In the rows, 128 means zero.
Each row has a class, written as a number after it.
[136 137 128 141 119 121 150 143 140  77 150 136 101 146 132 119 126 103
 125 126 133 135 134 140 153  78 128 118 135 138 126 110 114 117 171 152
 119 126]
5
[125 107 130  84 121 137  62  67  80 191   4 131 199 127 103 163 127 168
 130 168  85  83  89 132  90 200 105 144 115 103 148 148 194 142  99  94
 116 134]
1
[118 122 196 147 151 131 184 129 131  90 204 110 128 136 106 100 126 111
 136 131 166 144 120  74 152 137 120 123 156 145 163 166  90 141 151 181
 191 108]
10
[106 120 162 100 121 125  96  96 122 139 113 104 179 150  80 117 150 150
 180 150 104 132 120  99 104 214 138 140 133 112 144 141 130 164 118 110
 168 115]
9
[139 125 135 131 119 111 106 137 108 143  88 127 147 129 111 120 121 137
 138 121 116 120 118 125 118 130 133 117 147 107 121 138 152 117 122 112
 116 135]
10
[124 126 167 106 130 125 107 114 115 158 103 148 128 118 108 137 129 143
 132 148 137 118 107 112 106 151 136 131 146 113 148 151 153 128 103 134
 128 115]
3
[126 121 179 152 139 131 185 138 121 120 155 124 113 121 119 108 123  99
 118 123 162 143 131 101 156 115 109 115 158 133 162 162  96 119 139 171
 156 115]
10
[127 110 128 136 123 147 131 142 113 104 121 106 150 152  97 115 128 120
 147 137  85 130 136 105 165 130 119 118 140 131 151 140  92 136 160 121
 129 129]
0
[134 133 125 107 109 148  96 108  98 171  66 123 145 126 131 138 115 141
 125 143 121 107  98 129  75 139 139 127 138 115 132 136 191 124 111 105
 108 135]
0
[122 140 171 108 134 133 128  96 123 186 123 138 127 108 143 130 131 117
 111 150 165 127  97  94  86 165 130 137 135 126 139 135 184 150  92 152
 156 115]
4
[138 128 126 137 121 140 138 134 110 136  95 125 137 130 124 133 119 125
 118 134 112 118 116 114 131 122 107 112 127 130 123 127 115 131 140 137
 104 135]
2
[129 137 140 142 119 120 156 154 131 108 131 157  97 119 152 131 112 101
 102 117 171 132 121 146 145  70 107 109 135 132 104 105 117 116 150 146
 105 131]
2
[122 135 154 130 112 118 141 135 139  85 136 130 112 130 120 132 126 122
 138 122 154 134 125 136 137 107 119 129 139 122 138 120 101 126 147 140
 128 123]
9
[135 124 144 143 134 144 153 139 110  93 154 111 132 151 103 106 131 116
 143 142 115 119 138 100 166 152 117  99 140 140 153 125  86 126 162 161
 138 123]
5
[141 141 142 137 108 105 146 143 123 108  99 133 112 125 130 126 110 113
 119 119 147 139 126 142 123  80 113 127 136 121 117 125 125 100 147 135
 110 134]
10
[127 138 193 136 136 115 170 128 142 112 160 174  83 115 137 132 124  95
 105 153 205 142 128 121 126  91 126 138 157 135 140 145 127 126 134 174
 138 105]
3
[125 144 168 132 149 134 135 134 127 120 182 126 107 130 121 109 127 118
 133 128 160 140 131  96 114 132 138 120 140 132 120 126 121 147 129 172
 149 120]
7
[139 137 166 138 142 124 155 153 131 111 180 144  92 121 122 113 127 112
 123 123 174 140 133 115 149 100 139 117 151 134 130 132 114 127 133 159
 133 112]
3
[143 144 174 142 135 132 155 149 123 148 132 153  89 109 142 118 121 114
 110 112 175 138 111 104 122  85 124 121 149 128 124 116 150 127 120 160
 124 127]
7
[137 141 111 111 129 140 111 149  98 136 120 113 154 129 102 113 128 145
 157 131 115 132 122 110 119 154 140 124 129 128 122 119 115 133 127 126
 112 141]
6
[126 110 119 109 149 142 109 135  92 113 130  96 206 170  58 106 131 157
 178 147  75 121 141 112 161 186 125 136 125 134 144 154  94 162 160 112
 139 139]
6
[131 142 142 124 115 111 116 137 137 103 117 131 120 139 130 117 121 126
 134 129 136 120 115 132 125 109 125 134 131 119 126 121 126 122 151 122
 125 141]
8
[153 119  50 122 118 127  75 168 100 133  88 106 152 136 121 113 123 145
 141 124  63 108 140 160 163 116 114 101 112 103  99  94 136  99 137  77
  78 158]
4
[129 136 138 113 111 128 112 112 108 133  75 136 145 130 133 150 119 122
 127 143 129 115 112 127 103 132 115 138 124 124 125 118 136 119 136 125
 124 131]
1
[143 137 117 150  96 127 146 140 130 128  83 144  72 103 173 145 107 108
  89 118 153 117 125 144 113  47 100 119 129 126 132 116 159  92 135 141
  78 137]
0
[129 131 172 178 142 136 199 163 144  79 210 138  70 132 122 102 134  84
 132 131 177 142 150  97 190 103 111 118 143 146 159 137  61 137 159 182
 151 117]
9
[121 107  89  88 127 122  55 140 119 102  84  91 204 158  49 117 139 181
 186 150  46 108 143 147 164 177 154 125 134  99 132 129 110 139 147  73
 116 135]
3
[135 143 164 154 119 101 177 139 132 109 132 155  82 107 163 126 105  87
  88 108 194 133 119 131 115  48 116 119 152 134 121 127 147  94 135 171
 118 122]
10
[146 140  91 129 103 117  99 148 113 116  62 122 136 137 116 138 107 126
 139 129  85 127 136 171 146 102 109 118 110 108 108 109 114 101 149  98
  68 146]
11
[134 118 151 127 131 149 161 136 106 155 130 132 114 122 125 122 120 127
 116 131 139 137 114 116 156 116 105 111 116 113 150 143 120 112 125 156
 128 126]
11
[121 139 155  96 124 107  98  97 116 139  70 148 146 131 107 153 114 153
 142 164 132 111 117 131  89 149 123 151 137 117 135 139 163 133 125 113
 123 118]
3
[164 113  92 127 109 157 131 146  83 165  52 136 131 120 133 144 110 133
 115 128 103 125 130 137 127 101  97 120 110 113 134 133 113 106 124 112
  67 150]
6
[130 135 152 104  95 124 122  95 124 161  57 152  88 108 157 155 116 115
 107 130 170 132 101 141  75  94 107 134 122 101 130 118 173 115 104 133
 105 117]
9
[133 133 158  95 100 118 103  83  98 200  50 141 133 102 161 155 110 147
 101 126 145 113  74 123  41 133 122 129 120  99 120 135 219 107  75 120
 114 126]
10
[111 137 208 116 130 116 150  91 132 127 137 125 145 137 106 114 126 108
 135 159 169 147 107 104 105 168 136 153 157 136 153 165 137 145 136 148
 185 111]
10
[125 130 174 123 117 122 154 107 123 145  99 172 108 105 156 156 124 107
  96 123 188 145 100 119  99  92 110 148 135 135 135 129 156 131 124 160
 131 116]
1
[127 134 169 137 146 152 184 129 116 137 147 140 123 121 117 112 112 108
 127 138 164 138 126  74 119 131 113 133 135 142 151 143 105 136 138 176
 160 126]
6
[135 120  73  91 115 133  61 126  82 166  39 115 176 131  96 139 124 163
 164 147  66 111 127 130 110 172 121 125 104 108 121 115 137 130 108  88
  86 147]
6
[122 150 181 165 144 132 194 142 130 111 206 143  70 119 140 106 127  89
 114 118 195 135 134  95 127  95 135 122 161 160 141 144 130 132 134 190
 160 105]
0
[133 148 140 152 135 128 157 177 131 104 195 127  95 129 122 100 130 103
 130  93 150 139 133 128 174  87 129  92 136 134 111 115  70 131 143 159
 136 130]
2
[146 135 119 138 107 127 125 153 117 142  92 137  98 105 151 137 123 125
 116 104 127 122 115 146 126  89 114 109 131 107 114 104 143  91 105 114
  83 136]
9
[142 127  84 119 112 128  86 136 105 148  93 135 137 130 123 134 148 143
 143 128  73 129 127 162 143 128 124 108 122 112 118 109 142 118 120  99
  86 140]
5
[119 124 173 112 131 135 128 102 112 171 107 139 133 131 139 137 120 130
 115 154 152 104  99  89  96 154 124 136 133 122 157 150 164 144 119 150
 144 135]
8
[141 104  93 128 132 143  95 147  96 111  88 110 179 152  87 126 129 154
 153 129  64 117 137 140 174 147 108 118 119 110 140 139  87 128 157  95
 110 148]
1
[136 120 114 139 127 145 123 145 110  95 126  91 168 162  71 109 130 144
 165 148  59 122 151 115 185 153 121 120 134 129 149 136  69 138 169 102
 138 139]
0
[128 120 173 101 127 138 122  84 101 165  73 141 159 127 120 153 127 143
 109 169 139 104  98 101  99 172 122 138 125 109 153 145 148 138 109 143
 151 122]
1
[132 121 129 102  94 118  92 107 122 133  48 120 134 128 124 147 118 141
 136 139 123 122 117 134  91 135 115 133 127 101 120 107 159 117 124 104
 101 127]
9
[128 107 112 107 131 141  92 130  95 141  89 117 169 146 110 132 121 161
 142 145  80 110 121 117 128 161 118 126 122 111 131 137 130 129 137 100
 109 150]
8
[129 125 153 132 131 140 141 120 122 117 134 128 144 152 109 116 133 129
 139 152 108 119 125 111 143 153 119 118 134 125 148 136 120 130 152 142
 149 125]
5
[164 116  69 135 116 133  97 181  96 109  74  95 156 146 105 123 108 156
 146 122  53 122 138 160 173 106  98  97 105  97 103 112 103  85 151  85
  58 157]
11
[108 142 172 113 132 131 129 128 123 142 171 134 125 140 117 112 129 120
 145 128 152 138 109 118 127 141 147 123 126 118 132 143 133 138 129 154
 157 118]
11
[170 126 104 147 120 143 115 175 111 158  86 131 100 100 147 136 114 144
 106 103 109 130 125 148 136  71 105 109 126 110 100 105 150  89 112 111
  62 157]
7
[142 115  90 133 122 152 107 144  99 112 117  98 124 151 116 128 114 132
 137 129  78 113 143 133 160 108 114 110 118 127 136 135 109 123 157 112
  95 139]
0
[131 118 134 127 132 134 116 148 118 116 114 114 148 143 108 117 124 137
 143 136  98 117 120 105 149 144 120 118 130 116 141 133  99 126 139 122
 126 146]
8
[150 124  99 151 140 141 150 180 102  89 156 109 133 143 111 108 136 132
 138 107  92 129 153 127 201  96 105 107 121 130 120 116  61 107 169 133
 118 139]
1
[143 114 146 136 129 126 137 119 105 126  97 113 149 135 116 121 106 128
 129 144 137 118 121 114 113 135 110 118 148 119 147 158 135 116 129 127
 138 127]
10
[117 145 154 148 132 126 156 123 141  62 182 111 136 154  90  93 128 100
 154 151 140 126 145 118 148 128 136 132 157 153 150 141  88 145 178 149
 178 119]
0
[ 97 133 206 118 149 138 157  94 136 137 166 138 152 140 108 122 135 130
 136 160 163 126 102  82 105 181 130 134 145 130 152 168 115 174 126 166
 202 105]
2
[131 150 156 138 125 115 156 148 141 102 157 143  93 135 141 109 130  98
 119 130 158 138 123 123 143  95 136 134 134 136 124 120 108 125 150 147
 132 134]
8
[145 124 141 138 119 149 144 129  93 157  57 147 134 114 139 153 112 129
 107 125 121 103 106 114 120 118  91 125 118 120 135 128 138 105 121 130
 107 135]
1
[143 136 150 133 131 123 143 145 105 145 151 140 107 118 137 117 118 127
 115 112 164 144 107 115 128 106 130 113 137 130 115 122 160 115 123 152
 109 126]
11
[157 133 132 175 134 143 183 181 122 108 173 130  76 121 144 104 118  99
 112 123 149 137 139 125 196  73  95  95 123 129 136 127  84  94 155 163
 103 134]
11
[109 140 172 108 136 117 121  95 138 117 147 154 114 133 114 135 124 127
 130 151 163 125 126 130 104 126 143 151 153 129 146 162 147 144 143 149
 149 104]
3
[147 131 122 132  99 114 135 128 112 152  47 169  98  95 175 165 115 112
  83 122 161 115 109 151 111  59  94 126 116 116 118  98 162  92 112 137
  84 136]
1
[132 128 140 162 149 136 177 163 121  90 201 132  99 143 121 102 123 109
 123 121 149 139 145 109 184  99 108 104 138 150 129 135  68 137 173 167
 137 125]
2
[131 116 130 117 133 141 129 116 105 143 109 129 135 130 122 128 110 135
 129 141 136 115 128  99 114 137 107 125 114 123 146 137 128 137 132 150
 126 133]
6
[130 140 180 117 114 117 131 103 133 125 103 162  97 117 132 147 112 112
 114 153 186 118 111 126  80 109 127 143 144 125 140 144 158 127 127 158
 121 109]
3
[144 128 118 141 117 106 126 192 138  59 146 121 116 144 110 119 119 107
 134 108 106 137 154 164 200  55 118 105 133 120 118 110  56  95 170 125
  89 141]
3
[125 116  87  72 109 132  36  91 100 142  75  78 205 164  79 129 142 172
 171 172  50 113 116 140 118 192 160 134 125 110 136 132 151 160 128  66
 126 138]
0
[137 111 144 128 119 138 141 113 107 160  78 135 113 122 119 137 114 137
 116 129 124 117 129 114 118 134 110 118 116 102 143 133 135 118 108 130
 121 127]
9
[116 138 168 118 133 116 131 133 146 102 152 132 116 147 130 115 124 101
 125 143 154 136 118 118 128 109 136 140 135 127 127 132 123 137 153 151
 145 133]
8
[125 116 107 107 118 149  91 117  99 169  78 119 163 138 105 128 129 147
 143 159  77 102 126 116 118 183 115 126 103 104 133 133 144 135 128 112
 120 140]
4
[127 125 190 126 122 143 153  96 119 163 102 149 104 111 147 149 123 125
 113 148 179 129 100  98  83 149 107 137 142 116 160 155 155 134 101 148
 137 109]
9
[121 141 187 107 120 128 109  87 141 144  83 149 129 115 149 146 110 132
 119 170 176 113  88 103  48 140 119 150 139 116 123 124 203 136 117 142
 141 121]
7
[154 129 125 136 120 149 132 117 106 153  78 153 123 119 143 147 125 143
 109 145 109 107 109 141 111 114  96 117 127 110 132 134 165 102 123 126
  96 133]
5
[138 125  93 106 121 122  82 155  94 115  80 102 206 154  82 121 140 158
 163 134  62 124 121 146 163 160 139 121 123 108 126 112  90 126 143  83
 112 156]
1
[116 148 209 146 157 121 202 135 141 115 224 177  72 110 142 112 127  95
 110 109 226 147 121  81 127  78 145 122 169 148 146 144 125 142 129 203
 176  92]
3
[130 147 197 162 128 116 204 144 159  83 185 146  63 118 148 111 122  69
 107 119 216 153 127 101 143  70 121 125 153 145 139 113 102 125 145 192
 152 112]
9
[133 145 119 158 146 127 148 180 122 100 198 140 114 132 113 104 139 116
 139 105 132 150 135 131 183  94 130 110 148 150 105 122  85 142 158 142
 118 134]
2
[130 137 160 140 113 110 156 124 135 126 107 145 107 110 152 135 109 110
 115 127 178 137 112 131 102  88 109 136 143 129 130 135 156 110 129 138
 134 124]
10
[127 130 141 138 135 139 148 147 113 115 143 127 117 138 119 111 111 111
 133 135 138 128 126 116 161 122 117 108 129 126 141 134 108 115 154 151
 123 126]
11
[116 143 128 109 129 140  99 111 126 107 132 112 157 146  90 107 130 120
 162 161 124 121 139 133 113 185 134 137 137 125 125 134 122 150 160 125
 149 122]
4
